Below are the code and all the weights of a small trained network. Each question names an input and a class and asks about switching units off, where a switched-off unit gives its printed mean instead of its output.

import numpy as np


def w(rows, s, z=0):
    codes = np.array(rows[::2]) - 128.0
    scale = np.full(codes.shape[1], s)
    scale[-1] = z or s
    return codes * scale


def f(y):
    return y / 2 * (1 + np.tanh(0.7978845608 * (y + 0.044715 * y**3)))


def log_softmax(a):
    a = a - a.max(-1, keepdims=True)
    return a - np.log(np.exp(a).sum(-1, keepdims=True))


def net(x, mask):
    res = np.array(x, float).reshape(1, 5) / 4 @ E
    y = f(res @ A[0][:, :-1].T + A[0][:, -1])
    res = res + np.where(mask, y, B[0][:, -1]) @ B[0][:, :-1]
    return log_softmax(res[-1] @ U[:, :-1].T + U[:, -1])


A, B = {}, {}
E = w([
[42,117,84,161,144,92,96,99,112,140,132,2],'x0',
[119,189,119,188,53,84,42,186,66,207,174,151],'x1',
[134,89,90,94,117,102,91,165,126,154,97,113],'x2',
[102,64,146,165,88,125,179,137,106,140,153,108],'x3',
[121,113,204,34,254,131,25,187,98,25,152,119],'x4',
],0.0084)
A[0] = w([
[169,169,108,101,131,129,65,105,194,125,130,160,28],'n1',
[96,118,164,82,173,147,72,212,34,18,144,143,104],'n2',
[162,115,169,122,124,123,160,162,99,126,103,202,33],'n3',
[101,187,146,172,62,78,61,196,107,120,198,163,103],'n4',
[117,173,151,122,82,130,97,166,96,158,166,135,2],'n5',
[255,112,185,135,102,181,136,175,143,141,122,215,158],'n6',
],0.0075,0.002)
B[0] = w([
[121,136,80,135,147,101,58,186,155,88,200,142,147],'n1',
[71,231,73,131,93,213,170,211,131,99,43,177,255],'n2',
[143,138,129,138,188,97,23,43,144,139,117,32,164],'n3',
[125,31,84,112,154,161,159,130,230,225,81,107,225],'n4',
[215,79,111,2,178,122,161,55,223,114,135,130,167],'n5',
[84,136,119,227,107,116,89,129,119,189,59,37,229],'n6',
],0.0074,0.0086)
U = w([
[100,188,52,163,47,186,173,146,98,119,95,174,81],'0',
[93,154,117,208,176,124,74,132,95,133,108,39,145],'1',
[98,173,147,126,129,116,140,136,119,153,97,143,232],'2',
[152,104,123,71,166,172,166,101,197,127,111,142,82],'3',
[107,153,86,179,128,129,123,160,128,106,152,144,203],'4',
[178,134,169,150,166,110,95,146,25,124,182,177,90],'5',
[215,167,153,86,136,72,79,125,81,81,254,112,9],'6',
[192,115,217,110,158,9,84,132,71,81,209,254,2],'7',
],0.008,0.0045)

Each question gives the input, the list of numbers given to net, and the class t.
The units are the neurons (one row each of A and B). Each row of codes is followed by its name. A weight is (code - 128) times the scale printed after its matrix; where a second scale follows, it is the last column's (A, B and U).
mask holds one flag per neuron, in row order. A switched-off neuron (its flag False) gives its mean, the last column of its row in B, instead of its output. The means were averaged over made-up inputs and are rounded, as every weight is.
A unit's drop is (log p(t) with every unit on - log p(t) with that unit switched off) / (log p(t) with every unit on - log p(t) with every unit switched off).
The circuit of an input: a set's keep is (log p(t) with only the set's units on - log p(t) with every unit switched off) / (log p(t) with every unit on - log p(t) with every unit switched off). Starting from all 6 units, units are removed one at a time, each time the one whose removal leaves the highest keep (on an exact tie, the one counted first), for as long as the keep stays at least 0.8.
units of the circuit, in order: the units of the circuit, biggest drop first
top k neurons: the k neurons with the biggest drops, biggest first
drop of u: that unit's drop, to one decimal
input [-8,-6,-5,-2,1], class 1: units of the circuit, in order => [n6, n3]
input [-1,7,-3,-1,2], class 3: units of the circuit, in order => [n4, n5]
input [5,6,4,2,0], class 3: units of the circuit, in order => [n4, n5, n6]
input [-1,5,-2,-4,1], class 3: units of the circuit, in order => [n4, n5]
input [3,6,3,-3,-4], class 3: units of the circuit, in order => [n4, n5, n6]
input [-5,8,3,-1,-4], class 3: top 2 neurons => [n5, n4]
input [-5,-6,-7,-6,-6], class 2: top 2 neurons => [n2, n6]
input [5,7,4,2,2], class 3: top 3 neurons => [n4, n5, n6]
input [-6,-5,6,-7,5], class 4: top neuron => [n1]
input [-1,8,2,3,0], class 3: top 2 neurons => [n4, n5]
input [6,-3,2,7,6], class 4: units of the circuit, in order => [n6, n2]
input [-7,8,-3,-7,-5], class 3: top 2 neurons => [n5, n4]
input [-5,2,2,-2,-2], class 1: top 2 neurons => [n6, n2]
input [2,-2,0,1,5], class 0: units of the circuit, in order => [n2, n3]
input [-4,5,3,-3,1], class 3: top 3 neurons => [n4, n5, n2]
input [-6,6,6,-3,-3], class 1: units of the circuit, in order => [n6, n2]
input [-6,6,-4,-6,2], class 1: top 3 neurons => [n6, n3, n1]
input [6,7,1,3,6], class 3: top neuron => [n4]
input [-6,8,5,-8,5], class 3: top 2 neurons => [n5, n4]
input [-7,3,5,1,5], class 1: drop of n6 => 0.9
input [2,1,-2,-2,5], class 0: drop of n3 => 0.1
input [-8,8,2,6,2], class 1: drop of n4 => -0.1
